Below are the code and all the weights of a small trained network. Each question names an input and a class and asks about switching units off, where a switched-off unit gives its printed mean instead of its output.

import numpy as np


def w(rows, s, z=0):
    codes = np.array(rows[::2]) - 128.0
    scale = np.full(codes.shape[1], s)
    scale[-1] = z or s
    return codes * scale


def norm(h):
    return h / np.sqrt((h * h).mean(-1, keepdims=True) + 1e-5)


def f(y):
    return y / 2 * (1 + np.tanh(0.7978845608 * (y + 0.044715 * y**3)))


def log_softmax(a):
    a = a - a.max(-1, keepdims=True)
    return a - np.log(np.exp(a).sum(-1, keepdims=True))


def net(x, mask):
    res = np.array(x, float).reshape(1, 3) / 4 @ E
    u = 0
    for l in range(4):
        y = f(norm(res) @ A[l][:, :-1].T + A[l][:, -1])
        res = res + np.where(mask[u : u + 5], y, B[l][:, -1]) @ B[l][:, :-1]
        u += 5
    return log_softmax(norm(res)[-1] @ U[:, :-1].T + U[:, -1])


A, B = {}, {}
E = w([
[102,196,28,95],'x0',
[154,162,254,145],'x1',
[129,101,149,34],'x2',
],0.0066)
A[0] = w([
[197,86,159,58,223],'0.n0',
[108,174,74,8,69],'0.n1',
[72,109,24,140,22],'0.n2',
[150,176,189,72,3],'0.n3',
[167,98,175,10,172],'0.n4',
],0.013,0.0021)
B[0] = w([
[57,115,197,192,210],'0.n0',
[128,27,2,147,252],'0.n1',
[247,125,142,14,255],'0.n2',
[88,250,174,66,176],'0.n3',
[15,99,90,206,240],'0.n4',
],0.0082,0.0069)
A[1] = w([
[103,91,51,132,82],'1.n0',
[182,52,48,85,63],'1.n1',
[190,127,76,135,49],'1.n2',
[214,2,136,184,3],'1.n3',
[237,156,148,113,56],'1.n4',
],0.009,0.0027)
B[1] = w([
[218,126,116,137,180],'1.n0',
[118,151,150,1,255],'1.n1',
[125,224,180,140,170],'1.n2',
[107,173,50,147,164],'1.n3',
[158,181,189,229,166],'1.n4',
],0.0082,0.0057)
A[2] = w([
[125,169,24,205,196],'2.n0',
[199,135,254,199,108],'2.n1',
[176,109,181,75,3],'2.n2',
[59,133,77,180,4],'2.n3',
[119,211,116,163,10],'2.n4',
],0.0065,0.0029)
B[2] = w([
[156,96,7,93,250],'2.n0',
[255,129,74,135,231],'2.n1',
[103,132,94,147,103],'2.n2',
[136,136,105,164,140],'2.n3',
[147,118,128,186,111],'2.n4',
],0.008,0.0022)
A[3] = w([
[132,143,120,142,1],'3.n0',
[95,123,41,194,66],'3.n1',
[188,108,93,10,103],'3.n2',
[86,35,81,176,29],'3.n3',
[148,79,236,138,74],'3.n4',
],0.013,0.0023)
B[3] = w([
[154,150,82,173,119],'3.n0',
[119,2,195,178,176],'3.n1',
[40,109,52,59,254],'3.n2',
[162,2,180,236,180],'3.n3',
[156,63,28,137,155],'3.n4',
],0.0085,0.0097)
U = w([
[101,23,124,181,252],'0',
[239,147,111,137,62],'1',
[122,99,28,6,140],'2',
[25,157,192,125,22],'3',
],0.019,0.0037)

Each question gives the input, the list of numbers given to net, and the class t.
The units are the neurons (one row each of A and B). Each row of codes is followed by its name. A weight is (code - 128) times the scale printed after its matrix; where a second scale follows, it is the last column's (A, B and U).
mask holds one flag per neuron, layer by layer. A switched-off neuron (its flag False) gives its mean, the last column of its row in B, instead of its output. The means were averaged over made-up inputs and are rounded, as every weight is.
A unit's drop is (log p(t) with every unit on - log p(t) with that unit switched off) / (log p(t) with every unit on - log p(t) with every unit switched off).
The circuit of an input: a set's keep is (log p(t) with only the set's units on - log p(t) with every unit switched off) / (log p(t) with every unit on - log p(t) with every unit switched off). Starting from the 12 units with the biggest drops (on a tie, the unit counted first), units are removed one at a time, each time the one whose removal leaves the highest keep (on an exact tie, the one counted first), for as long as the keep stays at least 0.8.
circuit, biggest first: the units of the circuit, biggest drop first
unit that matters most: the unit with the biggest drop
top k neurons: the k neurons with the biggest drops, biggest first
k most important neurons of layer l: the k neurons of layer l with the biggest drops, biggest first
drop of u: that unit's drop, to one decimal
input [4,-3,8], class 0: circuit, biggest first -> (0.n1; 3.n3)
input [6,0,7], class 0: unit that matters most -> 0.n4
input [0,0,-4], class 1: circuit, biggest first -> (0.n1; 0.n4; 1.n4)
input [-3,4,4], class 3: circuit, biggest first -> (0.n3; 0.n1)
input [0,8,1], class 3: top 2 neurons -> (0.n3; 0.n2)
input [7,4,-8], class 1: 2 most important neurons of layer 3 -> (3.n2; 3.n3)
input [-2,7,3], class 3: 2 most important neurons of layer 0 -> (0.n3; 0.n1)
input [2,4,-5], class 1: 2 most important neurons of layer 3 -> (3.n2; 3.n3)
input [0,1,0], class 3: top 2 neurons -> (0.n1; 0.n3)
input [-6,5,-8], class 1: top 2 neurons -> (0.n1; 0.n4)
input [5,7,6], class 0: top 3 neurons -> (0.n4; 0.n1; 1.n1)
input [3,0,-6], class 1: top 2 neurons -> (0.n1; 1.n4)
input [-4,8,-2], class 1: 2 most important neurons of layer 0 -> (0.n4; 0.n1)
input [2,7,-6], class 1: top neuron -> (0.n4)
input [4,1,-8], class 1: 2 most important neurons of layer 0 -> (0.n1; 0.n4)
input [-2,5,4], class 3: 2 most important neurons of layer 0 -> (0.n3; 0.n1)
input [5,5,6], class 0: drop of 0.n1 -> 0.3
input [7,8,7], class 0: drop of 1.n1 -> 0.2
input [-8,6,-8], class 1: drop of 2.n1 -> 0.2
